Here is a tiny trained network, its code and every weight. The questions are about switching its units off for an input and a class, where a switched-off unit gives its printed mean instead of its output.

import numpy as np


def w(rows, s, z=0):
    codes = np.array(rows[::2]) - 128.0
    scale = np.full(codes.shape[1], s)
    scale[-1] = z or s
    return codes * scale


def f(y):
    return y / 2 * (1 + np.tanh(0.7978845608 * (y + 0.044715 * y**3)))


def log_softmax(a):
    a = a - a.max(-1, keepdims=True)
    return a - np.log(np.exp(a).sum(-1, keepdims=True))


def net(x, mask):
    res = np.array(x, float).reshape(1, 7) / 4 @ E
    y = f(res @ A[0][:, :-1].T + A[0][:, -1])
    res = res + np.where(mask, y, B[0][:, -1]) @ B[0][:, :-1]
    return log_softmax(res[-1] @ U[:, :-1].T + U[:, -1])


A, B = {}, {}
E = w([
[188,42,36,11,91,185,208],'x0',
[47,72,179,232,50,196,203],'x1',
[131,134,132,124,116,132,123],'x2',
[128,127,128,128,130,126,129],'x3',
[10,111,206,2,70,27,146],'x4',
[131,134,130,125,114,131,121],'x5',
[97,69,203,66,199,228,30],'x6',
],0.0086)
A[0] = w([
[129,55,184,94,167,196,97,170],'n0',
[141,138,87,127,104,93,177,119],'n1',
[172,37,77,33,131,155,168,30],'n2',
[145,89,69,70,103,159,164,28],'n3',
[81,136,129,117,123,65,117,96],'n4',
[75,99,147,166,57,173,168,140],'n5',
[152,66,198,46,156,172,98,108],'n6',
[137,82,82,56,64,187,166,28],'n7',
[117,169,90,135,98,63,153,104],'n8',
[104,73,164,79,105,91,138,136],'n9',
[109,167,203,168,129,96,60,157],'n10',
[70,82,143,57,83,93,136,101],'n11',
[167,112,135,152,67,79,184,142],'n12',
[137,100,94,150,79,71,186,57],'n13',
[91,58,144,137,131,178,94,92],'n14',
[66,54,96,150,93,180,179,106],'n15',
[56,122,154,94,105,79,134,3],'n16',
[151,178,108,140,114,86,187,127],'n17',
[178,182,60,4,176,88,92,104],'n18',
[187,97,80,175,151,218,107,124],'n19',
],0.013,0.0032)
B[0] = w([
[102,132,99,27,66,135,116,219],'n0',
[137,95,90,46,122,189,66,180],'n1',
[83,38,207,220,217,136,72,246],'n2',
[107,104,184,205,127,118,62,207],'n3',
[168,143,113,210,86,111,124,177],'n4',
[145,252,214,78,169,11,251,233],'n5',
[48,127,66,44,108,203,108,218],'n6',
[117,87,211,202,225,156,70,229],'n7',
[80,91,151,48,142,205,96,187],'n8',
[202,122,63,116,56,183,150,199],'n9',
[64,48,163,182,201,82,66,220],'n10',
[254,63,35,211,78,156,158,221],'n11',
[88,134,127,39,117,170,77,200],'n12',
[69,123,116,51,84,128,129,196],'n13',
[65,145,122,44,119,129,171,184],'n14',
[168,166,165,120,203,59,242,228],'n15',
[204,109,144,183,26,129,122,198],'n16',
[68,113,78,88,101,187,68,190],'n17',
[223,242,179,65,221,49,214,234],'n18',
[175,143,12,180,8,153,180,250],'n19',
],0.0085,0.014)
U = w([
[151,213,181,75,203,77,208,216],'0',
[22,110,100,10,114,210,90,159],'1',
[209,115,34,228,80,190,147,2],'2',
[42,85,204,230,200,140,67,203],'3',
],0.012,0.0032)

Each question gives the input, the list of numbers given to net, and the class t.
The units are the neurons (one row each of A and B). Each row of codes is followed by its name. A weight is (code - 128) times the scale printed after its matrix; where a second scale follows, it is the last column's (A, B and U).
mask holds one flag per neuron, in row order. A switched-off neuron (its flag False) gives its mean, the last column of its row in B, instead of its output. The means were averaged over made-up inputs and are rounded, as every weight is.
A unit's drop is (log p(t) with every unit on - log p(t) with that unit switched off) / (log p(t) with every unit on - log p(t) with every unit switched off).
The circuit of an input: a set's keep is (log p(t) with only the set's units on - log p(t) with every unit switched off) / (log p(t) with every unit on - log p(t) with every unit switched off). Starting from the 12 units with the biggest drops (on a tie, the unit counted first), units are removed one at a time, each time the one whose removal leaves the highest keep (on an exact tie, the one counted first), for as long as the keep stays at least 0.8.
units of the circuit, in order: the units of the circuit, biggest drop first
unit that matters most: the unit with the biggest drop
top k neurons: the k neurons with the biggest drops, biggest first
drop of u: that unit's drop, to one decimal
input [-7,-4,7,8,6,1,-2], class 3: unit that matters most -> n10
input [5,4,-3,8,1,-7,-1], class 3: top 3 neurons -> n18, n2, n7
input [-4,1,-1,6,5,2,-5], class 1: top 2 neurons -> n8, n19
input [3,6,8,-1,-1,-2,-6], class 0: top 2 neurons -> n5, n15
input [8,8,8,3,8,-1,1], class 0: top 4 neurons -> n5, n15, n19, n14
input [4,1,7,4,-3,-3,3], class 3: top 3 neurons -> n2, n11, n7
input [-6,-1,2,-2,-3,0,6], class 1: top 3 neurons -> n2, n0, n7
input [7,0,-6,0,1,5,-6], class 3: top 2 neurons -> n2, n7
input [-2,4,-5,0,5,0,1], class 2: top 2 neurons -> n11, n18
input [6,6,8,1,1,1,-4], class 0: top 4 neurons -> n5, n15, n10, n13
input [6,7,3,6,-7,-3,-7], class 0: top 4 neurons -> n15, n5, n11, n6
input [6,6,-8,-1,1,-2,-4], class 0: top 4 neurons -> n5, n15, n10, n13
input [7,-7,-1,5,-6,8,-4], class 0: top 2 neurons -> n18, n10
input [-6,7,-7,-2,-2,-5,-4], class 0: top 2 neurons -> n5, n2
input [-2,7,2,0,2,7,8], class 1: top 2 neurons -> n6, n0
input [4,8,2,2,-6,0,-7], class 0: units of the circuit, in order -> n5
input [0,4,-4,-1,8,-4,-7], class 2: top 4 neurons -> n11, n16, n4, n9
input [7,-5,7,-6,-2,2,3], class 3: drop of n2 -> 1.3
input [-3,-5,2,-6,2,8,-8], class 1: drop of n17 -> 0.0
input [3,6,4,3,7,5,-3], class 2: drop of n4 -> 0.1
input [2,7,5,-2,-3,-2,-8], class 1: drop of n17 -> 0.6
input [8,-4,-6,-3,1,-8,-5], class 3: units of the circuit, in order -> n2
